Below are the code and all the weights of a small trained network. Each question names an input and a class and asks about switching units off, where a switched-off unit gives its printed mean instead of its output.

import numpy as np


def w(rows, s, z=0):
    codes = np.array(rows[::2]) - 128.0
    scale = np.full(codes.shape[1], s)
    scale[-1] = z or s
    return codes * scale


def f(y):
    return np.maximum(y, 0)


def log_softmax(a):
    a = a - a.max(-1, keepdims=True)
    return a - np.log(np.exp(a).sum(-1, keepdims=True))


def net(x, mask):
    res = np.array(x, float).reshape(1, 3) / 4 @ E
    y = f(res @ A[0][:, :-1].T + A[0][:, -1])
    res = res + np.where(mask, y, B[0][:, -1]) @ B[0][:, :-1]
    return log_softmax(res[-1] @ U[:, :-1].T + U[:, -1])


A, B = {}, {}
E = w([
[48,123,153,65,86,89,209,65,70,97],'x0',
[206,168,6,89,81,81,78,141,26,114],'x1',
[49,133,83,116,182,20,80,168,147,71],'x2',
],0.012)
A[0] = w([
[202,177,40,64,46,121,58,147,5,108,71],'n1',
[74,92,100,152,144,70,111,164,131,128,230],'n2',
[196,166,119,185,135,206,133,167,162,147,109],'n3',
[19,186,116,102,245,53,58,166,126,86,79],'n4',
[176,130,96,237,178,170,17,243,174,179,74],'n5',
[168,169,141,131,48,91,122,160,116,113,208],'n6',
[198,94,171,141,67,210,184,79,89,182,104],'n7',
[184,142,43,123,83,86,77,130,41,90,100],'n8',
[70,131,151,29,79,103,204,71,96,123,97],'n9',
[44,106,217,170,224,164,169,113,224,133,112],'n10',
[205,160,114,187,212,155,8,173,208,177,113],'n11',
[44,138,145,86,70,117,204,29,87,54,94],'n12',
[71,148,135,48,84,117,136,43,83,152,87],'n13',
[202,158,161,167,26,213,154,49,90,206,131],'n14',
[126,190,155,80,108,111,161,104,136,107,82],'n15',
[91,117,119,101,110,91,194,68,84,107,135],'n16',
[107,173,164,102,156,151,134,133,144,190,251],'n17',
[68,121,184,175,159,129,149,118,184,158,68],'n18',
[120,115,175,99,67,63,203,109,96,140,101],'n19',
[60,108,110,129,204,2,72,191,165,39,47],'n20',
[212,120,182,110,61,213,164,84,110,198,59],'n21',
[79,50,200,164,143,187,164,135,224,91,82],'n22',
],0.0092,0.016)
B[0] = w([
[125,168,145,93,58,209,50,46,170,167,235],'n1',
[114,145,104,140,161,151,176,218,123,127,233],'n2',
[186,94,144,85,131,97,152,109,119,116,189],'n3',
[148,169,176,131,138,84,142,168,184,80,211],'n4',
[179,52,134,121,126,38,118,74,61,150,234],'n5',
[99,130,82,121,131,170,124,173,114,169,205],'n6',
[86,171,157,150,168,82,157,162,167,77,202],'n7',
[117,179,136,130,98,169,109,107,117,193,219],'n8',
[163,73,133,134,146,87,126,104,90,144,198],'n9',
[131,172,112,114,45,180,63,86,141,221,250],'n10',
[156,57,137,90,135,91,170,100,64,128,244],'n11',
[165,59,124,101,134,79,139,79,91,143,208],'n12',
[138,71,158,129,130,80,132,86,108,154,175],'n13',
[96,175,177,168,175,96,155,201,173,82,223],'n14',
[166,129,139,109,128,105,109,121,119,128,141],'n15',
[166,93,117,106,145,125,133,137,88,132,192],'n16',
[90,119,4,111,141,199,156,187,86,140,240],'n17',
[120,178,142,110,85,141,76,62,123,139,178],'n18',
[189,101,124,102,132,109,115,125,105,119,172],'n19',
[127,177,211,163,150,71,162,131,216,52,210],'n20',
[145,170,181,139,136,66,150,149,193,95,187],'n21',
[128,162,125,99,109,151,71,109,135,174,215],'n22',
],0.012,0.018)
U = w([
[147,168,144,94,75,162,74,91,153,178,123],'0',
[169,10,148,94,133,54,142,101,99,136,110],'1',
[143,179,168,112,150,67,155,160,197,74,109],'2',
[113,104,64,109,163,212,181,210,92,144,247],'3',
[113,126,89,162,160,113,106,73,142,112,108],'4',
[122,117,105,153,137,142,130,87,135,101,109],'5',
[113,123,108,176,164,170,101,114,133,92,112],'6',
[104,131,122,137,100,121,117,76,152,90,106],'7',
],0.014,0.015)

Each question gives the input, the list of numbers given to net, and the class t.
The units are the neurons (one row each of A and B). Each row of codes is followed by its name. A weight is (code - 128) times the scale printed after its matrix; where a second scale follows, it is the last column's (A, B and U).
mask holds one flag per neuron, in row order. A switched-off neuron (its flag False) gives its mean, the last column of its row in B, instead of its output. The means were averaged over made-up inputs and are rounded, as every weight is.
A unit's drop is (log p(t) with every unit on - log p(t) with that unit switched off) / (log p(t) with every unit on - log p(t) with every unit switched off).
The circuit of an input: a set's keep is (log p(t) with only the set's units on - log p(t) with every unit switched off) / (log p(t) with every unit on - log p(t) with every unit switched off). Starting from the 12 units with the biggest drops (on a tie, the unit counted first), units are removed one at a time, each time the one whose removal leaves the highest keep (on an exact tie, the one counted first), for as long as the keep stays at least 0.8.
units of the circuit, in order: the units of the circuit, biggest drop first
top k neurons: the k neurons with the biggest drops, biggest first
drop when u is switched off: that unit's drop, to one decimal
input [7,-7,6], class 0: units of the circuit, in order -> (n10)
input [-4,-6,6], class 0: top 2 neurons -> (n10 n14)
input [6,-1,-8], class 2: top 3 neurons -> (n14 n7 n21)
input [-8,-7,3], class 1: top 2 neurons -> (n5 n11)
input [3,-3,0], class 3: top 2 neurons -> (n1 n5)
input [-3,2,-3], class 3: top 3 neurons -> (n20 n12 n4)
input [5,6,7], class 2: top 4 neurons -> (n20 n4 n10 n2)
input [-7,6,-4], class 1: top 2 neurons -> (n5 n11)
input [7,-6,8], class 2: top 3 neurons -> (n20 n4 n5)
input [5,-6,7], class 2: top 3 neurons -> (n20 n4 n1)
input [-4,3,-3], class 1: top 3 neurons -> (n10 n5 n2)
input [2,-2,4], class 2: top 3 neurons -> (n20 n4 n6)
input [-4,-8,6], class 0: drop when n10 is switched off -> 4.5
input [4,5,5], class 0: drop when n7 is switched off -> 0.3
input [4,1,-6], class 2: units of the circuit, in order -> (n14)
input [4,1,-4], class 1: drop when n4 is switched off -> 1.4
